bqsn: 13	3	21	-23	4	-6	32	-27	39	-45	38	-39	-1	-25	-33	24	-12	2	-95	-8	-40	0	-66	21
cfgl: 15	28	3	-24	-23	-8	28	29	-7	-16	-6	-12	-17	32	-3	3	2	9	9	19	-36	9	9	-12
cfgl: -35	16	2	23	-4	22	-2	-25	12	30	-9	19	5	-16	-16	13	-16	-17	-5	-36	14	-1	-6	-10
cfgl: 1	12	-23	19	-3	7	-17	8	-4	27	-25	-1	-18	46	18	-18	13	-1	36	16	31	14	37	-10
tdhj: -23	19	10	5	34	7	16	10	-18	12	-20	-6	3	-6	-14	16	3	13	57	50	7	-9	24	9
cfgl: 26	-25	27	-22	20	-13	30	-5	-18	-26	24	-2	-15	-31	1	20	21	-2	22	24	5	-41	-8	51
bqsn: 32	-10	-30	-11	-12	-18	-23	-3	-12	10	-3	-29	-36	57	42	-37	24	0	-4	-9	43	13	23	9
ctdz: -62	20	-28	16	73	-5	8	9	-26	29	-22	-30	-2	-1	6	-3	-2	7	35	13	55	-3	36	4
bqsn: 50	-29	18	41	-41	20	-27	10	28	20	2	53	3	-2	1	4	-2	13	-1	-14	12	13	-34	21
ctdz: 42	-41	-7	-2	-31	2	5	-47	14	-34	38	30	-43	1	31	-6	43	-78	-5	-25	14	-56	19	20
tdhj: 11	-16	-2	16	-31	14	-43	-48	24	29	3	7	0	4	6	-13	-6	-11	-45	-54	32	15	-26	2
cfgl: 52	-51	-3	-18	-1	-24	1	3	9	-58	42	-1	-6	-9	24	-12	26	-15	-31	13	-17	-23	-12	21
tdhj: -16	15	-9	-21	-24	-8	17	31	-49	7	-17	32	-15	13	23	-7	9	-22	73	-14	-10	-22	58	-28
tdhj: 1	-32	-38	29	-11	6	-67	-41	34	14	9	1	13	13	25	-39	-2	-22	-66	-51	37	24	-10	-23
cfgl: -12	-16	-30	33	-33	16	3	-16	40	-21	28	58	-9	-14	12	-3	0	-78	-47	-78	-10	-25	3	-34
cfgl: 6	11	-13	-26	6	-20	17	14	-13	-16	3	-34	-21	26	12	-10	8	4	-9	6	-3	3	11	1
bqsn: -24	30	15	-16	38	-3	36	9	-1	-17	-3	-37	9	-12	-31	23	-10	22	-1	45	-28	2	-9	5
tdhj: -21	-6	-16	29	16	22	-21	-57	36	0	6	-2	3	-5	-5	-3	9	-43	-24	1	18	-11	8	-10
tdhj: 36	14	19	25	-44	29	23	-10	47	-6	6	28	-25	16	-23	25	4	-19	-15	4	-23	-1	-24	10
ctdz: -40	27	-4	-21	-7	1	48	4	0	-41	13	16	3	-22	-17	19	-7	-48	-6	-16	-63	-30	20	-42
ctdz: -4	9	4	-7	-1	0	-12	39	9	-32	-10	1	53	-3	-21	-5	-16	28	2	60	-79	28	3	-51
ctdz: -38	49	29	-5	-27	11	40	42	-30	39	-28	37	6	-21	-30	34	-39	24	42	-41	-24	7	-9	-15
cfgl: 0	11	18	-27	11	-8	9	-29	1	-2	7	-47	-4	-6	-17	10	-7	19	-37	2	1	6	-31	23
bqsn: -2	-1	-12	-12	-3	-13	-21	1	-16	16	-7	-18	0	16	16	-20	-4	15	-9	-20	19	17	3	-5
ctdz: 13	30	35	7	-22	7	52	37	-10	34	-10	22	-33	-3	-21	39	-18	32	22	-30	12	3	-35	42
tdhj: 12	-13	-24	32	40	1	0	12	53	-44	19	-23	12	7	-8	-4	7	1	-52	52	-17	14	-16	-2
ctdz: 27	-16	5	-2	-17	-2	-13	-24	12	3	13	-6	-12	4	7	-5	4	-1	-33	-25	18	3	-24	21
bqsn: 9	0	14	21	-2	22	-13	-3	4	11	-19	24	9	5	-9	7	12	0	57	55	-4	-5	23	-1
tdhj: -36	14	11	-15	17	-10	-15	27	-32	27	-23	-13	43	-22	-13	-1	-34	53	10	-5	-8	29	-12	-17
cfgl: 65	-30	10	-3	-8	-7	-6	19	-7	-21	4	8	-16	24	21	-8	37	10	49	68	0	-12	19	30
cfgl: 29	17	-8	-49	-15	-30	20	24	-2	-42	11	-53	-15	41	5	-14	3	20	-43	17	-45	22	-8	-11
bqsn: 32	-27	0	14	-20	13	-22	-26	14	-9	7	27	-7	7	14	-8	27	-32	21	20	5	-19	19	3
bqsn: -8	-3	6	15	-50	20	-30	-25	16	29	-2	41	17	-15	-6	-2	-24	-15	-31	-73	-3	13	-24	-25
bqsn: 6	12	6	49	-9	27	55	34	28	-7	5	63	-30	-8	-16	38	6	-33	33	1	-8	-29	3	14
tdhj: -5	-7	21	-20	13	-2	2	-49	-13	9	10	-20	-9	-24	-5	11	6	-7	-3	-11	27	-23	-12	34
ctdz: 11	-38	-30	25	61	-10	-6	3	26	-43	25	-20	3	-4	16	-13	27	-13	-19	52	16	-14	9	16
ctdz: 3	36	21	-32	-43	1	-8	-20	-7	32	-18	-31	-5	25	-17	0	-23	32	-27	-30	-10	36	-28	-7
ctdz: 20	4	8	-26	-50	3	-16	-44	-6	14	-2	-4	-23	24	10	-10	10	-20	-4	-30	6	-3	6	-2
bqsn: -37	13	0	-3	21	-4	24	19	-14	-4	-1	5	12	-27	-11	13	-15	0	7	-12	-13	-9	3	-11
tdhj: 5	16	-8	4	21	-6	46	62	12	-50	4	1	1	10	-11	13	6	4	16	64	-56	-3	15	-16
-9	29	10	-5	-7	16	-19	-24	1	23	-29	-22	8	25	-17	-2	-2	15	22	41	-7	21	14	-16 : bqsn
34	-6	17	-21	2	-12	17	14	-15	-18	4	-12	-15	9	4	5	18	15	28	43	-9	-11	4	27 : cfgl
23	19	-12	0	0	3	20	-6	11	-9	-4	-26	-45	52	8	-3	29	-15	15	40	12	-4	27	13 : bqsn
-17	-11	-8	31	-10	18	-13	-15	21	8	5	40	12	-22	-2	3	-8	-31	-13	-39	5	-8	-3	-17 : cfgl
-35	-4	-21	3	1	8	-18	-41	4	-2	4	7	8	-9	8	-13	4	-48	-10	-28	5	-17	27	-32 : tdhj
27	15	12	-14	-16	-3	31	-14	15	-6	14	-26	-39	18	-9	14	3	1	-38	-16	5	1	-31	33 : ctdz
-29	58	-32	4	-51	9	27	-8	14	34	-12	-4	-53	52	5	-4	-19	-35	-48	-104	19	20	2	-30 : bqsn
19	-19	-13	10	-13	3	-21	-23	26	-11	15	1	-4	9	10	-13	9	-20	-37	-13	6	2	-8	-2 : cfgl
4	42	4	-42	-18	-14	15	13	1	-11	-9	-56	-3	38	-17	-4	-16	35	-41	12	-44	39	-18	-20 : cfgl
-7	-6	-9	3	25	-14	-6	42	-33	16	-16	1	8	2	17	-11	0	30	44	15	22	7	20	4 : bqsn
-17	8	-9	-16	-9	-1	24	-33	-1	-14	16	-1	-27	-3	5	4	10	-51	-15	-37	0	-32	15	-5 : ctdz
19	-22	11	-23	-44	-7	-32	-48	-26	40	4	6	-20	-1	26	-16	2	-9	-11	-80	50	-7	-13	23 : tdhj
-28	-7	-19	47	7	27	-27	-49	20	41	-6	23	-10	-4	8	-4	4	-40	0	-42	63	-11	12	3 : cfgl
-7	-15	1	13	4	1	-11	15	3	-2	4	24	26	-25	-2	0	-11	5	-3	-9	-9	2	-10	-9 : ctdz
7	-18	9	-16	5	-13	3	12	-2	-28	19	1	22	-28	-4	3	-7	9	-23	-1	-29	-4	-21	0 : cfgl
-50	24	11	21	61	27	23	-41	35	-19	0	-22	22	-35	-49	34	-2	-19	-3	66	-21	-18	0	-3 : tdhj
25	34	6	-13	-42	9	10	-12	23	-3	-8	-23	-25	48	-13	1	2	1	-24	11	-27	23	-8	-10 : cfgl
-52	7	-16	17	35	12	-24	-23	14	4	-8	-11	38	-21	-15	-5	-15	-8	-17	7	-4	9	7	-34 : tdhj

tl_cl: -8	-29	18	7	36	27	28	-8	23	17	11	-9	1	-5	-15	-24	3	30	-26	-1	-7	-26	14	-30
qb_pj: 34	4	12	-32	22	-8	19	41	-3	14	-27	-42	-1	-1	-3	-38	-46	-23	21	9	-21	-35	37	26
rm_gr: -20	37	12	6	46	-20	-6	7	-12	-29	24	21	6	21	0	34	36	-6	2	2	-42	-2	-14	16
rm_gr: 1	-37	-11	-10	-8	8	2	5	-19	23	6	-19	9	-3	32	-12	12	5	37	16	19	-3	-20	-6
fs_gz: 53	-74	38	-39	13	48	13	6	-27	16	-17	-43	5	-6	-43	65	-55	-25	-31	11	23	1	19	-10
nl_qm: -6	-29	23	4	13	17	13	-11	9	9	14	-31	4	-17	0	-43	-17	0	39	4	-7	-9	-7	16
qb_pj: -15	5	-11	14	-7	-3	-5	-4	5	-6	-10	25	-3	-1	10	-17	2	3	24	8	-1	11	2	9
rm_gr: 21	36	-2	-31	53	-8	18	16	-34	-8	4	2	-18	11	1	53	33	-27	-37	0	-13	-4	13	13
tl_cl: 2	-25	3	-24	40	47	36	-24	-15	6	13	-21	-29	-34	-17	-16	-25	-31	27	8	-4	9	18	35
qb_pj: 42	-4	19	16	-37	-24	-9	6	-1	14	-36	-5	4	7	27	16	27	7	-39	-8	55	12	-9	-17
qb_pj: -2	24	-12	0	-64	-33	-33	-7	0	-1	35	-38	16	1	12	4	10	0	-2	-29	12	3	-51	-3
nl_qm: -39	-15	-6	19	19	32	18	-27	34	3	19	17	-7	-15	-20	-42	-6	30	-1	-3	-16	-9	13	-19
fs_gz: 1	16	-24	-28	-29	-19	-13	6	-17	11	45	-47	11	4	12	15	18	-2	-10	-21	1	-15	-40	-13
nl_qm: 5	-6	6	18	1	8	-3	14	30	-7	-47	50	5	18	-34	21	-24	27	-57	6	-1	-6	47	-40
qb_pj: -4	-48	35	0	71	27	28	7	-21	3	-15	0	0	-9	18	-33	-10	-20	90	45	-22	0	13	47
fs_gz: -13	-8	-38	-18	-20	4	-7	13	-2	12	9	-1	8	6	0	-4	-13	12	6	4	-6	-15	1	-24
rm_gr: -16	47	-51	-35	40	-4	23	4	-26	3	33	4	-28	-4	19	-1	41	-14	-1	-3	-22	-12	3	12
qb_pj: 11	-58	4	7	-72	10	-16	-32	-14	28	17	-50	10	-26	37	-19	4	-1	45	-5	64	28	-59	2
fs_gz: 33	-12	44	3	7	-12	-6	5	-21	-3	-6	-20	12	10	9	47	23	-13	-17	0	20	10	-22	6
qb_pj: -17	16	-7	7	-42	-25	-29	-11	-4	-8	37	-23	15	0	17	-4	13	-3	29	-16	-1	9	-51	11
tl_cl: -9	-61	10	-1	6	39	20	-16	7	24	8	-29	2	-26	3	-55	-28	7	52	14	8	-7	-1	5
tl_cl: 6	15	12	34	-33	-30	-21	8	30	-2	-18	19	19	23	2	11	24	38	-58	-17	17	-7	-6	-45
rm_gr: -10	21	-14	3	6	-3	11	-9	6	3	11	3	-13	-8	11	-23	21	5	-4	-8	0	-2	-1	2
tl_cl: -25	-19	-19	-17	-2	27	10	-16	8	13	42	-31	0	-18	-15	-32	-22	7	20	-8	-16	-16	-9	-6
fs_gz: -33	5	10	50	-33	-40	-39	20	35	-13	-14	30	41	28	21	-40	3	39	43	10	-20	-10	-19	-14
fs_gz: -11	-51	-16	12	-6	7	-10	32	4	18	-40	42	26	25	22	-8	-3	39	25	39	7	-14	16	-45
rm_gr: -25	5	-47	-12	-16	7	5	-6	4	15	22	-1	-8	-10	12	-34	4	13	14	-4	-1	-10	-3	-12
fs_gz: -4	18	-17	-7	-21	-26	-16	10	-11	3	22	-13	12	13	23	11	29	6	-1	-8	1	-8	-31	-11
qb_pj: 54	-17	31	-17	-22	-12	0	10	-13	23	0	-62	11	3	6	30	10	-4	-52	-19	40	-12	-20	-20
tl_cl: 22	7	29	-11	1	19	-1	-44	-28	-25	24	-21	-23	-23	-33	70	-5	-51	-26	-21	18	48	-21	40
nl_qm: -11	32	-32	-5	-11	-24	-26	27	-4	-15	-5	42	13	34	-6	51	13	14	-35	1	-18	-7	5	-32
qb_pj: -17	-16	4	10	43	21	16	-3	-1	-7	-15	36	-9	-3	0	-12	-1	0	32	26	-16	7	22	14
rm_gr: -9	-7	-35	-21	-19	16	4	-1	-3	9	-1	-7	-12	-18	-2	-35	-39	-14	41	7	-3	1	14	17
nl_qm: -18	-30	13	28	-26	29	-12	-7	54	-14	-38	34	10	-5	-61	-31	-90	20	3	6	-18	1	47	-14
fs_gz: 5	51	-32	-40	-15	-4	-11	-6	-21	-23	28	-11	-20	-5	-36	54	-22	-41	-31	-25	-18	13	1	22
rm_gr: -47	31	-47	-22	2	-4	-26	17	-1	-26	38	29	15	26	-36	39	-21	7	-1	-1	-62	-16	0	-19
tl_cl: 2	-2	1	19	-43	-36	-35	22	-3	-3	-20	10	28	22	31	2	9	10	29	10	12	6	-25	-5
nl_qm: -5	26	-5	4	3	-12	2	-13	1	1	32	-2	-3	6	7	26	54	17	-54	-24	9	-3	-24	-26
rm_gr: 27	-16	29	4	-9	1	-9	8	5	-4	-24	-1	11	11	-24	39	-21	0	-40	-2	12	3	11	-16
nl_qm: -28	2	-43	-9	23	14	9	10	-7	-1	-9	44	-11	3	7	-14	-2	4	32	25	-21	-2	26	0
nl_qm: 46	-24	35	-10	39	1	29	16	-25	22	-30	-24	-7	-3	31	0	24	-15	-1	16	28	-5	10	14
fs_gz: 23	-51	38	3	-28	-7	-37	32	-6	-3	-25	-10	48	31	-17	53	-39	7	3	18	3	-5	-11	-24
tl_cl: -22	30	-45	-8	-7	-11	4	18	25	10	5	12	-2	8	-1	-37	-2	28	-20	-9	-22	-33	22	-31
nl_qm: 44	19	3	-9	-33	-7	5	-28	-28	2	-13	-25	-35	-31	22	13	14	-47	-7	-18	57	45	-14	45
tl_cl: 3	-35	38	2	29	41	23	-37	7	4	28	-28	-8	-21	-32	13	-4	1	-29	-12	7	4	-6	-5
8	-34	-5	-7	-26	17	4	-10	-3	19	-1	-26	-2	-18	7	-23	-20	-3	24	2	25	5	-7	2 : qb_pj
-65	43	-75	-8	0	1	-5	-22	-6	-11	60	34	-15	-3	12	-5	41	12	16	-9	-28	5	-24	-7 : nl_qm
-6	23	-9	-8	6	2	1	0	2	-16	-3	9	-12	-6	-21	-5	-29	-19	11	-1	-22	5	20	25 : rm_gr
46	-32	43	6	21	26	41	-26	-4	23	-31	-30	-31	-37	15	-32	3	-22	-2	1	51	19	16	31 : nl_qm
-21	-13	-35	5	9	19	5	12	10	-1	-39	64	-8	6	-5	-13	-21	16	15	29	-9	2	45	-15 : fs_gz
-4	-9	14	21	2	-8	3	-9	5	10	9	-4	7	1	28	-14	42	20	0	-2	17	-1	-24	-13 : rm_gr
7	10	-25	-2	15	13	20	-8	-9	4	-28	40	-32	-9	11	6	20	-5	-21	8	23	18	30	0 : nl_qm
-46	29	-48	5	-16	2	-15	-11	16	-16	21	45	-4	7	-18	7	2	19	-13	-8	-23	4	2	-22 : nl_qm
-2	20	12	6	11	6	10	-20	11	-13	4	-3	-17	-17	-19	-14	-13	-15	-3	-12	-9	9	10	26 : fs_gz
17	15	1	0	15	-8	18	-3	-2	15	5	-4	-11	3	17	15	54	15	-62	-15	24	-8	-3	-28 : rm_gr
1	-17	23	30	6	-9	13	-16	2	20	6	-14	2	-8	52	-38	62	21	16	1	34	3	-33	-3 : rm_gr
0	-2	-6	2	-20	-1	-6	-6	2	3	3	-3	0	-3	3	0	1	3	-5	-6	12	5	-8	-6 : qb_pj
32	-2	17	25	-4	-5	12	5	13	6	-70	33	-16	-4	16	-20	1	1	-16	11	38	16	38	5 : tl_cl
8	24	-7	-12	37	4	18	23	12	-5	-27	26	-13	10	-28	5	-18	2	-43	3	-25	-21	54	-11 : qb_pj
-6	-2	-26	-9	-29	-15	-33	31	-10	-8	-13	26	24	30	-3	40	-15	8	3	14	-10	-3	-1	-24 : fs_gz
-6	25	1	-6	-19	-27	-19	-6	-11	-4	53	-40	15	7	12	21	35	-1	-8	-25	-5	-5	-55	-1 : nl_qm
11	30	-17	-19	-4	-35	-19	29	-31	-5	7	2	11	28	23	51	37	-7	-16	0	-4	-5	-20	-8 : nl_qm
-2	-14	27	-1	6	-1	-25	17	-10	-27	-9	9	23	18	-28	39	-43	-20	32	18	-31	8	1	21 : rm_gr
-4	10	-54	-48	-26	14	-15	13	-16	-5	12	1	-4	4	-38	44	-49	-18	-16	-4	-18	-3	17	-12 : fs_gz
65	-10	58	-1	17	-28	8	32	-19	15	-38	-36	12	15	27	24	26	-11	-30	4	31	-11	-2	3 : qb_pj
-11	4	-24	10	-57	-18	-24	4	18	7	-1	-2	14	3	12	-29	-10	19	12	-8	11	-4	-14	-17 : tl_cl
25	-17	32	15	-41	17	-9	-10	32	-13	-55	-1	-6	-22	-50	-27	-98	-24	11	-2	11	22	43	31 : rm_gr
24	-14	44	25	47	-3	32	-13	-13	16	-12	-4	-13	-8	50	-11	76	5	-7	8	38	9	-14	9 : fs_gz
1	34	22	15	33	-17	6	-4	2	-16	5	12	-7	7	1	15	36	-2	-27	-9	-11	2	-2	9 : rm_gr
21	-39	-16	-47	16	12	4	28	-54	20	3	-23	8	10	23	41	4	-21	31	28	7	-6	-10	1 : rm_gr

tb-tc: -1	3	-18	0	-30	39	-11	-6	-16	8	22	11	7	16	-13	28	1	-3	-7	-1	34	-1	-25	-26
lc-ls: -19	-19	-22	-12	12	-11	18	21	-1	5	4	5	-22	-16	13	-9	-10	1	28	15	-16	-11	10	7
lc-ls: -5	43	20	-43	-16	13	-3	-34	-37	-10	9	12	23	-43	-11	9	-11	1	-15	-19	-34	29	-15	10
pg-mg: 16	-7	16	5	1	27	1	-20	5	15	-3	-12	14	12	-15	20	-1	2	10	9	21	5	26	-13
qh-qq: -52	54	-43	-9	0	19	0	-25	17	41	-8	5	-37	-33	-17	7	18	-58	3	-11	-15	47	-33	-12
jh-cq: 6	-9	-15	-26	-25	53	28	-14	-32	-8	25	-13	3	7	-25	22	-48	21	24	13	13	-6	33	-27
jh-cq: 38	17	23	15	-18	-8	32	-26	3	27	-42	-10	-20	-27	-22	-15	-2	-27	30	14	5	19	23	-17
tb-tc: 8	4	-29	11	-43	17	6	18	-12	30	1	-14	-13	8	-50	15	-6	29	1	19	13	7	-35	-24
tb-tc: 8	-16	-11	0	29	-50	-2	34	8	-28	-27	-8	5	7	12	-35	10	1	-6	-3	-16	-19	-1	40
tb-tc: 3	-18	-33	-40	1	-5	9	26	-32	-57	16	5	12	8	21	-24	-30	2	3	-9	-3	-36	9	17
qh-qq: -5	21	54	20	-21	-1	-35	-14	13	3	42	19	9	-1	33	7	12	28	-42	-19	-11	6	-23	-23
jh-cq: 43	-48	-27	28	-9	2	25	27	7	32	-36	-17	-12	26	-30	1	6	-7	47	42	53	-24	18	-14
jh-cq: 6	-17	17	-6	-17	35	21	-5	-4	5	36	-22	-3	7	-8	12	-45	52	18	20	-6	-10	47	-32
lc-ls: -26	6	-6	-13	15	35	-13	-19	24	7	30	-3	2	9	23	10	-2	-19	1	-8	6	0	25	-20
qh-qq: -20	26	60	32	-13	21	6	-49	-16	5	13	9	-4	-9	-25	46	-13	39	-28	-13	-20	46	-7	-9
tb-tc: 32	20	29	-15	-7	9	-4	-38	-33	-17	-24	9	39	-10	-18	13	7	-19	-11	-16	12	16	-3	16
tb-tc: -5	11	41	-9	37	-7	3	-34	24	-2	-7	1	4	-23	37	-14	3	-30	12	-10	-21	10	50	8
lc-ls: 9	-13	15	-10	-6	-22	6	1	-53	-34	-6	43	13	-20	14	7	2	-3	-1	-8	-1	-7	-27	30
lc-ls: 6	1	40	17	7	-10	6	-9	47	38	7	-12	-22	-20	31	-21	1	1	23	16	-18	1	45	-28
pg-mg: -8	-9	-15	6	-4	-54	-30	65	32	2	23	-1	-13	2	39	-45	19	31	-23	2	-29	-32	-38	5
tb-tc: 0	5	-32	-17	-59	23	14	20	-36	6	34	7	-19	-10	-19	5	-30	29	7	13	2	-8	-31	-34
pg-mg: -20	-4	49	-12	28	-2	-17	-27	-14	13	6	34	27	-34	19	35	22	6	-2	-4	-24	21	-3	30
pg-mg: 19	36	-4	-4	-50	4	15	-12	-16	-34	16	8	-23	-6	19	-36	-28	-28	-11	-23	9	-8	-6	-39
tb-tc: -39	-2	-18	-8	-5	15	-5	9	4	16	38	16	-20	-11	21	11	-4	5	5	4	-11	-1	-13	-17
jh-cq: -36	4	-9	24	14	-16	-9	6	21	20	0	20	-28	-7	18	4	25	-20	-5	-4	-6	12	-28	3
lc-ls: 2	9	-4	-59	-10	24	-3	8	1	-9	46	-35	22	-10	4	-18	-42	47	2	5	-39	-16	40	-15
pg-mg: 11	1	3	-8	7	-4	-5	1	-2	-21	-5	-11	18	12	-2	-8	-4	6	-12	-8	-1	-6	8	12
jh-cq: 6	11	-43	-42	-32	41	4	4	-21	20	14	-17	10	-7	-38	11	-18	6	16	14	8	1	-8	-21
jh-cq: -34	-8	-38	16	2	30	27	-21	-22	2	-8	35	-36	1	-3	32	-1	-58	27	-1	38	13	-12	-9
pg-mg: 0	24	-17	3	-23	21	9	-10	-6	-14	4	-18	-9	16	-26	-1	-22	3	-15	-11	6	9	-4	-19
lc-ls: -13	-21	-67	-2	20	-20	1	37	0	34	-43	10	-14	-7	-24	4	39	-40	29	21	18	0	-42	30
qh-qq: 51	-21	37	8	-21	-33	-39	27	-1	-18	15	26	36	13	49	-24	29	9	-23	-6	25	-44	-23	-2
jh-cq: 39	-6	-12	5	-14	-19	28	2	-24	-11	-46	6	-8	-7	-17	-17	1	-35	23	7	25	-6	-3	8
qh-qq: -21	-1	-16	9	21	20	-16	-17	-5	-16	-6	18	12	26	0	28	19	-35	-17	-20	31	8	-18	14
qh-qq: -65	11	-34	3	6	13	5	7	23	-2	43	8	-49	0	34	-5	-18	-11	-1	-10	-19	1	-2	-25
lc-ls: -2	25	48	16	-1	6	-2	-37	18	1	11	2	-6	-8	20	-1	-3	-5	-13	-15	-10	17	22	-19
qh-qq: -27	-16	-12	-7	9	6	18	4	0	13	15	14	-26	-19	20	5	-11	-8	31	14	-9	-3	15	-7
lc-ls: 25	-10	55	43	-53	14	44	-25	-34	31	3	18	-32	-23	-27	34	-26	40	28	29	8	19	5	-40
tb-tc: -37	-1	-63	-56	2	41	10	12	-21	0	28	-12	1	-7	-22	15	-30	9	19	9	-15	-1	3	0
pg-mg: 14	3	57	-2	10	30	-26	-34	12	26	11	-16	47	5	-17	37	10	37	-14	3	-2	19	25	-3
jh-cq: -22	-3	14	60	8	-24	9	-4	43	65	-22	26	-58	-23	21	3	41	-42	28	18	9	21	-15	-20
tb-tc: -4	-30	40	68	22	-62	5	29	8	-14	-25	2	-18	20	-6	2	10	59	-26	4	-22	2	-19	37
pg-mg: -15	-38	-52	32	0	8	24	30	-6	-2	-8	1	-34	36	-20	16	-9	-1	19	18	36	-15	-11	-4
tb-tc: -27	7	26	26	20	-22	-17	-6	21	32	-7	16	-9	-18	7	15	34	2	-12	-1	-21	26	-25	15
pg-mg: 22	22	11	-10	-16	8	11	-22	-17	-18	-11	-11	10	-4	-18	-7	-17	-3	-7	-10	-1	9	11	-4
jh-cq: -7	-62	-53	-4	-24	7	-2	76	-6	16	47	1	-12	27	6	6	-14	59	22	40	16	-53	-19	-20
pg-mg: 36	-3	-3	15	-47	-24	14	25	-14	-37	11	14	-23	10	31	-45	-19	-6	-5	-7	20	-37	-12	-29
lc-ls: -26	28	6	-23	20	25	-19	-32	36	32	16	-2	3	-22	25	2	15	-38	7	-8	-12	19	23	-17
qh-qq: -12	32	10	-17	-37	23	-47	0	18	31	59	11	12	-12	27	2	17	13	-30	-10	-8	0	-36	-42
qh-qq: 12	5	-2	14	-25	-6	3	3	-22	-16	-4	13	-4	6	-7	0	-1	0	-13	-8	14	-2	-29	-4
jh-cq: 68	-6	-19	-33	-12	-27	-16	28	-25	-25	-40	-13	53	9	-22	-31	18	-8	-8	-1	21	-28	-20	32
pg-mg: 7	24	-4	-10	-21	-4	28	-17	-17	6	-16	12	-25	-38	-2	-16	-10	-36	23	1	-6	14	-1	-12
lc-ls: -29	23	-47	-82	36	19	-41	4	19	1	20	-12	41	-16	22	-15	16	-37	-4	-16	-23	-5	5	21
qh-qq: -26	-3	59	35	41	12	-19	-53	1	-5	-5	34	20	9	15	54	29	-16	-23	-23	12	31	2	23
qh-qq: -25	-5	-27	0	28	6	-7	13	29	-30	15	-27	-3	40	11	-13	-15	6	-17	-13	-3	-15	23	3
-15	-6	47	11	46	-13	-2	-24	30	17	-9	0	2	-17	23	6	13	-3	10	2	-25	16	39	17 : qh-qq
-7	-52	-36	61	-33	39	24	18	-20	-26	29	24	-39	71	2	34	-25	4	7	8	81	-34	-11	-45 : pg-mg
-19	-19	7	38	23	-23	14	17	25	-11	-2	-15	-30	22	6	-8	-12	29	-4	4	-16	-4	19	6 : jh-cq
25	-58	-53	-41	10	-55	5	83	-42	-32	-20	10	21	-4	4	-31	3	23	23	23	-7	-55	-27	58 : lc-ls
-17	-2	-28	5	-5	49	40	-31	-19	4	-6	2	-28	6	-29	32	-27	-30	33	7	30	17	23	-22 : jh-cq
33	35	-24	-34	-42	5	0	1	2	34	-9	-9	-3	-35	-9	-32	7	-37	20	9	4	1	-13	-30 : tb-tc
9	4	35	3	-3	30	-19	-26	4	-2	20	-7	30	19	-3	24	-3	22	-20	-8	11	5	16	-13 : pg-mg
22	3	8	61	6	-63	9	25	22	-20	-53	-23	-24	27	-21	-35	12	11	-28	-7	-4	3	-19	22 : lc-ls
-23	-28	-24	3	8	6	-13	21	1	-27	34	28	-5	26	48	1	3	-16	-4	-10	26	-33	-9	-6 : qh-qq
3	-10	24	43	-6	-17	-10	5	-9	-2	-9	15	2	17	-13	22	18	27	-26	-3	10	7	-36	11 : tb-tc
-3	-36	-11	-25	-7	58	-20	-3	-20	5	47	20	36	24	13	45	-2	8	12	10	44	-26	7	-19 : jh-cq
-34	30	10	-4	38	27	-17	-42	30	26	-8	-18	13	-4	-19	28	17	-16	-12	-12	-16	43	16	10 : qh-qq
19	-9	53	17	-22	43	12	-52	-24	11	15	33	7	-6	11	42	-6	-13	19	4	39	8	24	-34 : pg-mg
61	6	29	-8	-19	-18	-20	12	14	-35	5	-30	37	26	15	-46	-9	24	-28	-12	5	-33	23	-10 : pg-mg
-21	-10	9	-14	30	-9	1	-13	-20	-16	-6	34	8	-21	24	13	10	-25	8	-10	-9	5	-1	33 : pg-mg
-8	47	-34	-26	-13	-23	-15	22	25	-23	12	-25	-12	-4	15	-60	-8	-12	-31	-25	-33	-7	-17	-8 : pg-mg
96	-12	55	-11	-39	-40	9	11	-30	26	-43	-5	36	-40	-26	-21	11	32	25	33	-3	-10	1	9 : qh-qq
30	-23	37	-2	28	-15	-33	-3	13	2	-12	13	47	6	29	2	39	-13	-3	-1	19	-16	11	23 : qh-qq
-34	19	-7	4	-11	10	17	-17	-28	6	1	19	-23	-23	-23	27	-9	1	-2	-5	-17	32	-30	3 : pg-mg
52	11	54	39	-11	-28	-14	-3	41	17	-21	-30	9	14	-3	-27	17	19	-19	3	3	-1	16	-16 : lc-ls
32	51	3	-49	-39	24	27	-36	-31	37	-27	-25	9	-59	-63	0	-20	-4	26	14	-27	41	7	-12 : tb-tc
15	11	-19	-10	-2	-43	-2	32	-5	-24	-23	-16	4	-2	-13	-38	1	12	-19	-8	-24	-8	-24	28 : jh-cq
45	-43	-31	-58	0	7	-41	47	-13	-8	17	-5	71	22	12	-8	17	15	6	15	30	-57	-3	16 : lc-ls
